Nearest point in the smallest flat space through zero that holds the last named rows:
In the rows, zero is written as 128.
zakef (2 x 15):
[[ 74 132 124 129 136 143 121 164 152 135  93 116 163 150 145]
 [ 86 140 140 129 142 167 119 177 158 145 103 100 188 139 154]]
New rows:
[187 109 109 126 127 142 150  94 110 128 168 133 115 130 123] -> [176 127 136 127 123 123 133 102 110 125 160 133 107 106 117]
[122 123 124 114  81 152 162  95 130 123 153 118  67 118 153] -> [146 124 125 128 123 115 131 109 116 122 139 138 106 122 118]
kazo (4 x 15):
[[130 176  88  52 153 125 141 113 147 112  83 105 113 132 138]
 [123 123 109  86 183 135 102  94 141 162  86 110  77 127 163]
 [119 166 102 120 167 150 117 117 151 152 121 136 174 149 143]
 [129 128 103 120 180 124 111 112 125 145 132 133 131 132 145]]
New rows:
[107 105 140 158 134 147 100 114 123 161 150 124 129 144 128] -> [121 105 144 162 138 143 106 123 130 160 138 138 132 132 139]
[140 124 136 160 126 109 134 118 135 117 167 146 189 144 126] -> [130 133 125 162 129 126 130 141 119 123 165 149 178 135 117]
Somev (4 x 15):
[[131 110 149 164 108 133 110 123 161 137 143  95 166 140 117]
 [125 105 146 161  99 127 113 126 167 135 118 130 149 118 131]
 [121  85 164 171  75 127 101 127 174 141 113 131 158 137 128]
 [122 120 148 153 125 189 115 110 150  71 108 129 206 157 140]]
New rows:
[133  96 110  90 113 134 121 168 124 144 147 115 114 134 147] -> [127 123 131 118 121 115 127 133 114 143 133 127 110 140 122]
[157 120  75 124 145 114 156 143 158 128 117 128 105 133  89] -> [132 139 115 124 140 115 136 130 127 138 136 124 112 108 127]
[114 140 160 100 140 156 115  99 137 177 114 154 153 158 101] -> [124 118 140 125 117 136 122 128 119 123 125 129 137 156 125]
bukab (2 x 15):
[[145 129 191 140 156 154 139  81 100 132 175  95 121  60 140]
 [132 131 158 133 142 137 136 108 116 129 151 108 126  96 130]]
New rows:
[130  89  73 121 106 116 122 125 145 125 118 155 125 144 134] -> [134 119  99 125 113 128 113 141 136 129 104 158 127 158 135]
[125 101 166 118 132 135 166 110 117 136 126 124 116  98 138] -> [135 128 151 133 138 138 132 110 117 130 145 116 125 103 133]
defe (3 x 15):
[[ 83 114 103 125 181 123 182  90 139 145 137 143 127 143 140]
 [ 76 100 112 138 144 126 155  88 148 147 170 150 113 113 149]
 [ 94 105 154 121 123 122 140  89 124 156 108 151 130 144 129]]
New rows:
[134 119  87 121 145 102 100  97 111 116 182 141 153 137 138] -> [119 126 110 135 138 129 136 126 138 125 154 128 121 116 137]
[ 99  97 101 151 102 124 116 161 141 133 121 103 124 100 150] -> [126 123 124 137 114 131 116 132 136 124 154 128 119 108 135]
[118 142 124 170 141  93  99 130 107 136 188 109 157  94 135] -> [128 126 112 140 121 132 119 137 140 119 166 125 116 102 138]
saka (5 x 15):
[[156 137  98 142 134 130 108 140 103 156 119 124 118 109 131]
 [137 144 119 136 128 155 127 115 115 172 120 154 146 120  93]
 [184 132 110  97 134 110 137 134 109 150 135 125 139  86 122]
 [137 141  87 109 144 140 113 151  91 158 116 138 160 104 125]
 [ 75 126 129 118 112 161 117 130 120 130 121 138 162 138 106]]
New rows:
[137 148 130 107 169 104 127 138 170 101 104 125 115 102 163] -> [144 130 124 117 160  98 143 140 137 105 131 127 123 133 164]
[159 112 100 132 152 146 119 157 112 159 118 130 134  94 144] -> [155 139  94 126 143 126 114 146 100 153 119 128 132 106 135]
Vit (5 x 15):
[[160 195 161 114  87 114  97 105 156  84  79 138 125 100 146]
 [134 162 121  96 154 140 109 110 110 129  89 130 133 124 132]
 [126 180 150  90 110 121  96  93 139 100 106 152 114 117 199]
 [146 185 140 112  66 120 101 119 132  62  93 153 137  97 162]
 [136 199 131 133 100 107 101 120 144  79  98 124 133  84 155]]
New rows:
[127 126 125 128 116  78  87 145 134  91 137 151 114 122 114] -> [130 138 131 139 102 119 126 134 136 106 131 131 130 115 135]
[146 129 134  87 131 114 132 108 146 116 155 111 122 126  91] -> [140 127 142 128 129 128 128 123 139 136 120 125 124 133 114]
[180  97 143  70 109 151  89 169 124 115 124 126 101 113 131] -> [148 120 144 105 103 142 125 122 121 119 110 152 131 142 122]
gotu (5 x 15):
[[ 93 103 121  90 121  87 182 108 142 189 108 185 135 135 100]
 [ 95  75 109  87 152 114 164 135 146 138 132 177 147 162 103]
 [116 137 149  94 130 138 178 108 140 159 129 176 132 130 120]
 [110 103 118 116 147 104 150 130 147 148 142 156 139 145 115]
 [105 123 104  98 125 135 122 108 147 153  93 152 142 108 117]]
New rows:
[154 146 126 138 115 157 115 157 160 163 156 122 164 131 146] -> [135 149 131 140 148 139 116 123 151 132 151 127 135 117 139]
[138 141  94 133 106 122 141  89 105 155 110 130 139 113  85] -> [119 133 122 122 105 112 130 112 124 156  97 132 124 110 121]
danam (4 x 15):
[[114 136 157 114 144 144 110 113 141 135 110 153 169  88 138]
 [149  74 119 113 143 145  88 122 109 145 110 147 154 173 149]
 [139  91 130 111 149 130 103 115 116 144 100 154 163 150 142]
 [122 113 146  87 144 126 128  89 122 112 104 167 163 117 130]]
New rows:
[160 151 164 132  97 153 127 132 153 158  88 122 175 116 128] -> [121 137 145 138 141 136 110 135 141 152 114 135 155 102 137]
[146 153 104 107 155  94 147 116 129 124  90 153 126 136 125] -> [128 125 127 119 141  88 154 114 121 128 103 142 137 134 116]
[150  86 123 137 150 110 159 133 178 126  84 115 120  87 112] -> [125 138 131 135 139 100 144 129 131 140 110 132 137 119 121]
kikof (3 x 15):
[[121  74 161 170 161  98 143 126 115 177  91 164 126  88 108]
 [ 84 140 125  94 140 158 141 135 184 153 153 169 190 113 132]
 [111  96 172 161 139  92 124 127  96 169  68 165 137 114 127]]
New rows:
[121 139 108 114  69 121 122 139 138 120 153 133 145 123 131] -> [122 148 120 109 118 140 123 130 138 117 139 125 140 141 137]
[162 133 142 166  93 106 110 136  79 126 109 102  83 140 167] -> [154 129 138 150 109 102 109 123  77 108  95 101  89 151 134]
vume (2 x 15):
[[141 126 118  57 110 116 155  85 103 174 153  76 159 131 144]
 [136 121 118  95 116 117 147  99 109 151 135  98 148 132 130]]
New rows:
[145 115 120 109 117 117 147  73  92 129 136 129 137 126 129] -> [135 115 115 112 117 114 147 100 107 142 125 104 146 134 121]
[113 108 123 176 102 125 133 110 124  94 117 161 101 146  84] -> [125 110 118 180 129 119 129 130 122 100  95 147 124 134  99]
laf (4 x 15):
[[163 109 127  93 162  96 153  87  87 108 167 116 131 179 136]
 [137 109 137 132 135 145 122 119  97 105 156 123 155 140 121]
 [151  93 143 103 138 129 147 129  84  84 159 126 178 141 133]
 [107 111 153 145 134 140 116 131  99 117 138 105 137 113 110]]
New rows:
[117  96 127 141 171 101 143 154 128 131  97 112 123 110 123] -> [109 121 146 118 133 105 141 140 121 129 113 110 118 107 126]
[119 116 128 136  94 140 110 175 138 134 102 157 146 109 135] -> [120 131 128 135 102 149 124 164 150 124 107 146 150  97 132]
[138 123 134  93 143 100 176 136 137 120  99 103 125 129 139] -> [131 122 135  91 136  85 163 138 127 125 112 122 122 123 143]
Fitib (4 x 15):
[[160 115 125 120 111 114 157 156 151 123  95 151 140 166 111]
 [152 130 132 117  95 116 162 125 154 131 132 122 127 127 142]
 [123 150 123 180  72 109 142 112 158 103 146 140 127 118 154]
 [169 134 127 125  62 130 196 135 158 122 134 115 130 121 142]]
New rows:
[122 150 111 153  86  71 125  94 178 128 153 139 103 138 135] -> [124 143 134 154  92  79 126 100 175 120 142 146 123 130 162]
[143  80 155 125  95 135 126 123  89  99 141 110 121  98 101] -> [131 130 124 128 121 154 142 134 111 126 135 112 128 113 123]
Faf (2 x 15):
[[132 104 134 110 106 105  96 124 150 123 125  88 106  99 128]
 [112 149 110 121 102  93 112 133 150 153 120 150 141 113 130]]
New rows:
[128 137 149 114 128  86  74 123 171 173 144 146 163 118 162] -> [114 143 112 117  99  90 106 132 154 151 120 140 135 107 130]
[118 148 115 153 153 166 143 144  95 130 109 151 162 156 124] -> [126 148 124 146 152 154 160 131 105 130 132 163 147 157 128]
[134 146 134 159 151 109 123  82 124 169 149 143 119 164 142] -> [124 141 123 134 133 132 139 130 122 133 128 147 139 138 128]
noz (2 x 15):
[[ 98 117 126 104 134 135 156  81 115 127 112 123 121 129  93]
 [145 117 123 124 129 131 125 116 180 107 140 158 138 111 152]]
New rows:
[183 147 135 116 118 137 145 121 144 106 122 114 172 132 160] -> [142 126 126 132 127 128 120 134 152 120 137 141 134 121 146]
[120 143 121 123 124 173 145 117  97 137 140 113 150 137  66] -> [106 128 129 119 130 130 142 112  97 138 115 111 120 137 100]
fuluz (2 x 15):
[[108 142  77  94 136 121 134 169 153 120 105 131 127 111 139]
 [104 126  78 103 135 112 137 165 167 135 111 137 122 109 143]]
New rows:
[128 116 138 151 146 114 147  76 106 138 138 181 136 133 133] -> [134 109 153 151 123 124 128 106 127 144 143 131 125 134 126]
[136 127 167 169 108 146 108  91 148 130 118 155 118 119 108] -> [138 112 158 152 123 128 126 102 121 140 144 129 126 137 124]
[111 134 128  92 146  84 138 145 139 161 136 154 117 104 143] -> [113 116 104 122 131 114 135 143 157 142 124 137 122 117 138]
kunug (3 x 15):
[[158 138 120 116 109  99 143 107 144 115 164 112  95 119 139]
 [187 125 119 136 102 105 137 133 170  78 155 107  71 110  91]
 [170 132 121 125 103  99 139 119 156 100 161 107  83 115 122]]
New rows:
[125 115 109 141 131 128 141 153 101 108 112 182  96 114  98] -> [138 124 122 135 141 145 131 136 132 111 117 141 130 126  92]
[124 103 133 120 105 102 147 152 174 130  84 143 100 139  68] -> [144 115 131 147 122 135 119 153 146 103 115 124 113 123  93]
[147  70  92 119 103 150 111 150 147  91 138 112 108 121  77] -> [157 116 126 146 121 133 123 151 153  92 121 123 104 119  83]
